Below is a small trained network, with its code and all its weights. Each question gives an input and a class and asks what happens when units are switched off, that is, made to give their printed mean instead of their output.

import numpy as np


def w(rows, s, z=0):
    codes = np.array(rows[::2]) - 128.0
    scale = np.full(codes.shape[1], s)
    scale[-1] = z or s
    return codes * scale


def norm(h):
    return h / np.sqrt((h * h).mean(-1, keepdims=True) + 1e-5)


def f(y):
    return y / 2 * (1 + np.tanh(0.7978845608 * (y + 0.044715 * y**3)))


def log_softmax(a):
    a = a - a.max(-1, keepdims=True)
    return a - np.log(np.exp(a).sum(-1, keepdims=True))


def net(x, mask):
    res = np.array(x, float).reshape(1, 5) / 4 @ E
    u = 0
    for l in range(3):
        y = f(norm(res) @ A[l][:, :-1].T + A[l][:, -1])
        res = res + np.where(mask[u : u + 5], y, B[l][:, -1]) @ B[l][:, :-1]
        u += 5
    return log_softmax(norm(res)[-1] @ U[:, :-1].T + U[:, -1])


A, B = {}, {}
E = w([
[28,152,246,115,117,198,135,149,161,105,183,125],'x0',
[151,35,172,162,177,110,88,129,152,86,106,130],'x1',
[93,151,73,158,148,70,90,128,94,137,118,38],'x2',
[141,118,109,103,134,122,205,133,61,188,94,125],'x3',
[156,64,152,137,104,58,93,92,148,168,112,143],'x4',
],0.013)
A[0] = w([
[60,181,157,137,112,94,81,125,155,126,158,87,3],'0.n0',
[151,17,131,159,177,84,103,138,120,83,97,84,81],'0.n1',
[124,145,34,149,155,65,120,135,90,122,100,36,35],'0.n2',
[39,182,169,151,143,186,68,134,170,18,182,91,181],'0.n3',
[215,3,130,153,149,82,54,120,170,76,110,143,153],'0.n4',
],0.025,0.0055)
B[0] = w([
[86,107,102,142,126,83,120,131,100,110,162,79,175],'0.n0',
[153,116,151,138,127,197,79,109,80,137,51,242,199],'0.n1',
[100,129,82,89,144,140,109,97,152,158,140,15,220],'0.n2',
[112,185,195,115,121,106,112,175,225,110,133,136,252],'0.n3',
[169,129,168,149,75,96,150,125,117,159,117,254,239],'0.n4',
],0.02,0.03)
A[1] = w([
[166,190,42,111,112,75,139,133,165,134,142,93,186],'1.n0',
[131,108,182,102,166,211,170,145,179,84,141,120,70],'1.n1',
[160,116,52,134,94,67,149,114,99,140,160,152,3],'1.n2',
[77,1,248,86,113,161,123,88,155,186,140,111,210],'1.n3',
[38,51,178,170,157,70,161,180,41,87,137,100,16],'1.n4',
],0.026,0.00066)
B[1] = w([
[127,107,119,189,119,130,71,99,78,121,95,170,247],'1.n0',
[105,221,120,68,154,134,170,166,111,155,119,141,221],'1.n1',
[156,123,155,145,157,124,104,164,108,98,82,137,188],'1.n2',
[114,117,136,161,130,124,7,104,148,129,122,141,220],'1.n3',
[123,163,114,178,128,157,84,115,84,160,104,44,147],'1.n4',
],0.02,0.015)
A[2] = w([
[186,72,125,112,121,167,155,112,236,81,216,122,5],'2.n0',
[46,91,253,150,111,77,173,149,180,122,247,114,48],'2.n1',
[100,72,245,154,72,91,169,144,210,88,189,99,124],'2.n2',
[119,69,253,157,117,95,103,143,246,92,214,105,42],'2.n3',
[88,174,158,160,102,191,56,84,107,155,157,183,218],'2.n4',
],0.02,0.003)
B[2] = w([
[145,169,218,155,168,78,81,168,5,161,234,134,129],'2.n0',
[82,234,100,175,142,117,46,145,156,97,87,119,203],'2.n1',
[34,141,157,63,170,181,95,228,125,83,77,75,192],'2.n2',
[68,171,148,120,119,145,84,103,186,153,66,92,214],'2.n3',
[105,146,234,189,133,140,149,219,87,63,123,75,250],'2.n4',
],0.012,0.024)
U = w([
[65,200,169,132,137,119,75,173,187,108,97,109,224],'0',
[140,164,117,76,165,143,219,173,117,119,152,128,53],'1',
[134,76,72,66,115,98,165,82,207,125,158,134,2],'2',
[186,97,160,169,100,122,132,125,123,134,84,250,181],'3',
[113,123,5,155,139,119,103,68,101,145,130,17,106],'4',
],0.013,0.0042)

Each question gives the input, the list of numbers given to net, and the class t.
The units are the neurons (one row each of A and B). Each row of codes is followed by its name. A weight is (code - 128) times the scale printed after its matrix; where a second scale follows, it is the last column's (A, B and U).
mask holds one flag per neuron, layer by layer. A switched-off neuron (its flag False) gives its mean, the last column of its row in B, instead of its output. The means were averaged over made-up inputs and are rounded, as every weight is.
A unit's drop is (log p(t) with every unit on - log p(t) with that unit switched off) / (log p(t) with every unit on - log p(t) with every unit switched off).
The circuit of an input: a set's keep is (log p(t) with only the set's units on - log p(t) with every unit switched off) / (log p(t) with every unit on - log p(t) with every unit switched off). Starting from the 12 units with the biggest drops (on a tie, the unit counted first), units are removed one at a time, each time the one whose removal leaves the highest keep (on an exact tie, the one counted first), for as long as the keep stays at least 0.8.
circuit, biggest first: the units of the circuit, biggest drop first
most important unit: the unit with the biggest drop
k most important neurons: the k neurons with the biggest drops, biggest first
top k neurons in layer l: the k neurons of layer l with the biggest drops, biggest first
drop of u: that unit's drop, to one decimal
input [-6,5,2,2,-8], class 4: circuit, biggest first -> (0.n2 0.n3)
input [-3,6,5,5,-7], class 4: circuit, biggest first -> (0.n2 0.n3)
input [-8,-2,-3,7,-3], class 4: circuit, biggest first -> (0.n4 0.n3)
input [-6,-4,5,-1,7], class 4: most important unit -> 0.n2
input [-4,3,8,7,0], class 4: top 2 neurons in layer 0 -> (0.n2 0.n3)
input [1,0,-5,-4,5], class 3: 2 most important neurons -> (0.n4 0.n2)
input [2,-4,5,0,1], class 4: 2 most important neurons -> (0.n0 0.n4)
input [4,4,-8,1,6], class 3: 2 most important neurons -> (0.n3 0.n4)
input [-1,3,-4,2,-5], class 1: 3 most important neurons -> (0.n4 0.n2 0.n0)
input [-1,7,5,-1,-3], class 3: 2 most important neurons -> (0.n1 0.n4)
input [5,-3,5,7,6], class 4: top 2 neurons in layer 0 -> (0.n3 0.n4)
input [-3,-8,-5,5,6], class 3: 2 most important neurons -> (0.n3 0.n2)
input [1,2,4,5,-3], class 4: drop of 0.n3 -> 0.1
input [4,6,6,6,3], class 3: circuit, biggest first -> (0.n1)
input [-7,-3,3,-7,-3], class 4: drop of 0.n2 -> 0.5
input [4,-6,-4,7,-4], class 1: drop of 1.n2 -> 0.0
